Here is a tiny trained network, its code and every weight. The questions are about switching its units off for an input and a class, where a switched-off unit gives its printed mean instead of its output.

import numpy as np


def w(rows, s, z=0):
    codes = np.array(rows[::2]) - 128.0
    scale = np.full(codes.shape[1], s)
    scale[-1] = z or s
    return codes * scale


def f(y):
    return y / 2 * (1 + np.tanh(0.7978845608 * (y + 0.044715 * y**3)))


def log_softmax(a):
    a = a - a.max(-1, keepdims=True)
    return a - np.log(np.exp(a).sum(-1, keepdims=True))


def net(x, mask):
    res = np.array(x, float).reshape(1, 6) / 4 @ E
    y = f(res @ A[0][:, :-1].T + A[0][:, -1])
    res = res + np.where(mask, y, B[0][:, -1]) @ B[0][:, :-1]
    return log_softmax(res[-1] @ U[:, :-1].T + U[:, -1])


A, B = {}, {}
E = w([
[129,128,128,128,127,128],'x0',
[128,129,129,129,129,126],'x1',
[139,175,27,163,196,161],'x2',
[247,125,96,117,142,82],'x3',
[110,5,86,151,125,138],'x4',
[129,128,129,128,125,131],'x5',
],0.012)
A[0] = w([
[119,2,158,124,103,115,125],'N0',
[193,143,115,106,154,118,175],'N1',
[136,34,72,142,131,130,2],'N2',
[170,105,208,98,102,101,212],'N3',
[137,36,74,138,146,127,165],'N4',
[176,111,215,115,73,99,36],'N5',
],0.021,0.01)
B[0] = w([
[249,79,132,129,81,112,249],'N0',
[182,119,119,125,148,119,203],'N1',
[82,223,95,128,227,156,186],'N2',
[21,95,128,144,98,146,241],'N3',
[43,112,166,122,79,119,218],'N4',
[116,214,104,120,207,136,210],'N5',
],0.018,0.02)
U = w([
[60,102,164,142,104,146,34],'0',
[121,153,104,133,199,131,254],'1',
[250,86,130,126,118,80,88],'2',
],0.013,0.0076)

Each question gives the input, the list of numbers given to net, and the class t.
The units are the neurons (one row each of A and B). Each row of codes is followed by its name. A weight is (code - 128) times the scale printed after its matrix; where a second scale follows, it is the last column's (A, B and U).
mask holds one flag per neuron, in row order. A switched-off neuron (its flag False) gives its mean, the last column of its row in B, instead of its output. The means were averaged over made-up inputs and are rounded, as every weight is.
A unit's drop is (log p(t) with every unit on - log p(t) with that unit switched off) / (log p(t) with every unit on - log p(t) with every unit switched off).
The circuit of an input: a set's keep is (log p(t) with only the set's units on - log p(t) with every unit switched off) / (log p(t) with every unit on - log p(t) with every unit switched off). Starting from all 6 units, units are removed one at a time, each time the one whose removal leaves the highest keep (on an exact tie, the one counted first), for as long as the keep stays at least 0.8.
circuit, biggest first: the units of the circuit, biggest drop first
top k neurons: the k neurons with the biggest drops, biggest first
drop when u is switched off: that unit's drop, to one decimal
input [2,4,5,-1,2,7], class 0: top 3 neurons : (N5, N0, N4)
input [2,4,3,7,-8,-4], class 2: circuit, biggest first : (N1)
input [5,-7,0,6,7,0], class 0: top 3 neurons : (N4, N2, N5)
input [1,-2,4,-3,2,3], class 0: top 2 neurons : (N5, N0)
input [-5,3,8,-7,1,7], class 0: top 4 neurons : (N5, N0, N2, N1)
input [0,3,-6,7,0,0], class 1: top 3 neurons : (N5, N3, N4)
input [-5,7,8,-4,2,-4], class 0: top 3 neurons : (N5, N4, N1)
input [-1,7,8,-4,1,0], class 0: top 3 neurons : (N5, N0, N2)
input [2,-3,-6,-2,2,-6], class 2: top 2 neurons : (N0, N4)
input [1,-1,-4,7,7,-8], class 0: top 3 neurons : (N4, N3, N2)
input [-4,8,-1,5,3,3], class 0: top 2 neurons : (N4, N5)
input [2,-7,-7,6,1,6], class 0: top 2 neurons : (N3, N2)
input [-7,7,-4,7,7,5], class 0: top 3 neurons : (N4, N3, N2)
input [-3,-6,-6,7,3,4], class 0: circuit, biggest first : (N3)
input [6,-4,4,-2,1,6], class 0: drop when N5 is switched off : 1.7
input [3,4,3,3,-4,-7], class 2: drop when N4 is switched off : 0.0
input [5,-4,-7,7,-4,-3], class 1: drop when N5 is switched off : 4.9
